Here is a tiny trained network, its code and every weight. The questions are about switching its units off for an input and a target symbol, where a switched-off unit gives its printed mean instead of its output.

import numpy as np


def w(rows, s, z=0):
    codes = np.array(rows[::2]) - 128.0
    scale = np.full(codes.shape[1], s)
    scale[-1] = z or s
    return codes * scale


def norm(h):
    return h / np.sqrt((h * h).mean(-1, keepdims=True) + 1e-5)


def f(y):
    return np.maximum(y, 0)


def softmax(a):
    e = np.exp(a - a.max(-1, keepdims=True))
    return e / e.sum(-1, keepdims=True)


def log_softmax(a):
    a = a - a.max(-1, keepdims=True)
    return a - np.log(np.exp(a).sum(-1, keepdims=True))


def net(x, mask):
    ids = ['βδζλξσψω'.index(c) for c in x.split()]
    T = len(ids)
    res = E[ids] + P[:T]
    q, k, v = (norm(res) @ M[0].T for M in (Q, K, V))
    z = softmax(np.where(np.tri(T) > 0, q @ k.T / 2**0.5, -1e9)) @ v
    res = res + np.where(mask[0], z, O[0][:, -1]) @ O[0][:, :-1]
    y = f(norm(res) @ A[0][:, :-1].T + A[0][:, -1])
    res = res + np.where(mask[1:13], y, B[0][:, -1]) @ B[0][:, :-1]
    return log_softmax(norm(res)[-1] @ U[:, :-1].T + U[:, -1])


Q, K, V, O, A, B = {}, {}, {}, {}, {}, {}
E = w([
[72,236,200,104,94,220,139],'β',
[156,87,157,101,180,90,148],'δ',
[134,115,62,187,84,161,116],'ζ',
[159,78,90,129,67,182,124],'λ',
[111,119,112,250,67,142,119],'ξ',
[179,112,143,193,47,33,133],'σ',
[117,240,95,248,161,157,204],'ψ',
[178,69,104,123,164,100,116],'ω',
],0.015)
P = w([
[188,126,184,113,123,176,206],'0',
[142,151,78,61,152,170,99],'1',
[113,211,2,56,114,53,100],'2',
[151,146,120,105,139,151,105],'3',
[50,189,121,155,162,183,120],'4',
[139,160,90,117,59,41,132],'5',
[166,139,95,146,91,92,120],'6',
],0.0088)
Q[0] = w([
[203,144,210,182,148,81,150],'head 0',
[66,154,254,182,154,126,184],'head 0',
],0.012)
K[0] = w([
[75,124,98,116,164,148,50],'head 0',
[74,195,2,57,130,40,18],'head 0',
],0.0087)
V[0] = w([
[147,121,96,204,47,127,56],'head 0',
[16,133,85,11,78,254,178],'head 0',
],0.0063)
O[0] = w([
[249,148,50,84,110,140,24,201],'head 0',
[48,64,49,66,114,191,234,7],'head 0',
],0.014,0.0013)
A[0] = w([
[136,228,56,179,215,134,186,96],'neuron 0',
[163,161,103,161,83,154,160,193],'neuron 1',
[129,165,117,87,151,148,72,57],'neuron 2',
[149,79,124,106,140,81,120,253],'neuron 3',
[170,129,128,124,125,164,78,75],'neuron 4',
[134,155,114,166,58,107,152,200],'neuron 5',
[172,146,187,140,102,129,93,187],'neuron 6',
[160,157,102,154,106,128,77,109],'neuron 7',
[27,63,190,159,103,118,162,147],'neuron 8',
[75,206,168,40,113,146,87,159],'neuron 9',
[112,67,93,99,121,149,253,150],'neuron 10',
[210,144,104,137,131,145,114,47],'neuron 11',
],0.012,0.0044)
B[0] = w([
[179,124,204,63,184,122,171,195],'neuron 0',
[142,105,179,95,147,174,132,240],'neuron 1',
[120,130,122,198,89,108,167,160],'neuron 2',
[131,111,169,53,128,168,126,226],'neuron 3',
[146,204,130,123,118,79,165,189],'neuron 4',
[144,72,182,103,148,184,132,238],'neuron 5',
[98,88,87,162,194,150,70,254],'neuron 6',
[91,139,126,162,130,164,195,237],'neuron 7',
[190,108,108,162,85,67,169,207],'neuron 8',
[2,216,71,242,104,168,224,164],'neuron 9',
[61,187,185,122,95,103,65,250],'neuron 10',
[118,118,86,109,99,59,192,209],'neuron 11',
],0.0099,0.0072)
U = w([
[25,149,128,185,48,121,195,160],'β',
[112,50,181,233,111,41,204,118],'δ',
[177,111,63,90,85,155,207,54],'ζ',
[78,94,135,77,97,212,77,39],'λ',
[221,138,67,167,115,121,97,186],'ξ',
[200,188,187,181,89,88,2,95],'σ',
[165,107,199,102,221,188,189,4],'ψ',
[95,74,162,205,234,127,29,244],'ω',
],0.009,0.0015)

Each question gives the input, a string of symbols that net reads in full, and the target symbol t.
The units are the heads (2 rows each of Q, K, V and O) and the neurons (one row each of A and B). Each row of codes is followed by its name. A weight is (code - 128) times the scale printed after its matrix; where a second scale follows, it is the last column's (O, A, B and U).
mask holds one flag per unit, heads first, then neurons. A switched-off unit (its flag False) gives its mean, the last column of its rows in O or B, instead of its output. The means were averaged over made-up inputs and are rounded, as every weight is.
A unit's drop is (log p(t) with every unit on - log p(t) with that unit switched off) / (log p(t) with every unit on - log p(t) with every unit switched off).
The circuit of an input: a set's keep is (log p(t) with only the set's units on - log p(t) with every unit switched off) / (log p(t) with every unit on - log p(t) with every unit switched off). Starting from the 12 units with the biggest drops (on a tie, the unit counted first), units are removed one at a time, each time the one whose removal leaves the highest keep (on an exact tie, the one counted first), for as long as the keep stays at least 0.8.
units of the circuit, in order: the units of the circuit, biggest drop first
top k neurons: the k neurons with the biggest drops, biggest first
drop when u is switched off: that unit's drop, to one decimal
input σ δ ψ ζ ω ψ δ, target ω: units of the circuit, in order -> [head 0; neuron 6]
input δ λ δ δ δ ω ω, target δ: units of the circuit, in order -> [head 0; neuron 8]
input δ ξ ω, target δ: units of the circuit, in order -> [head 0]
input ψ ψ λ ψ ω β δ, target ω: units of the circuit, in order -> [head 0; neuron 6; neuron 8]
input β ξ δ ζ, target β: units of the circuit, in order -> [head 0; neuron 10]
input δ ξ λ δ ζ ζ, target δ: units of the circuit, in order -> [head 0; neuron 8]
input ξ ζ ω, target ξ: units of the circuit, in order -> [head 0; neuron 10]
input ξ λ σ σ ξ δ ξ, target ξ: top 2 neurons -> [neuron 10; neuron 11]
input ω σ δ ω, target ω: units of the circuit, in order -> [head 0; neuron 6]
input β σ δ, target β: units of the circuit, in order -> [head 0; neuron 10]
input ψ δ ω ω ψ ψ λ, target ψ: drop when head 0 is switched off -> 0.2
input λ σ λ σ ξ ψ δ, target ξ: drop when neuron 11 is switched off -> -0.1
input ω λ ζ β λ ξ ω, target ω: drop when neuron 0 is switched off -> 0.1
input δ ζ ω ψ ψ ζ σ, target ψ: top neuron -> [neuron 5]
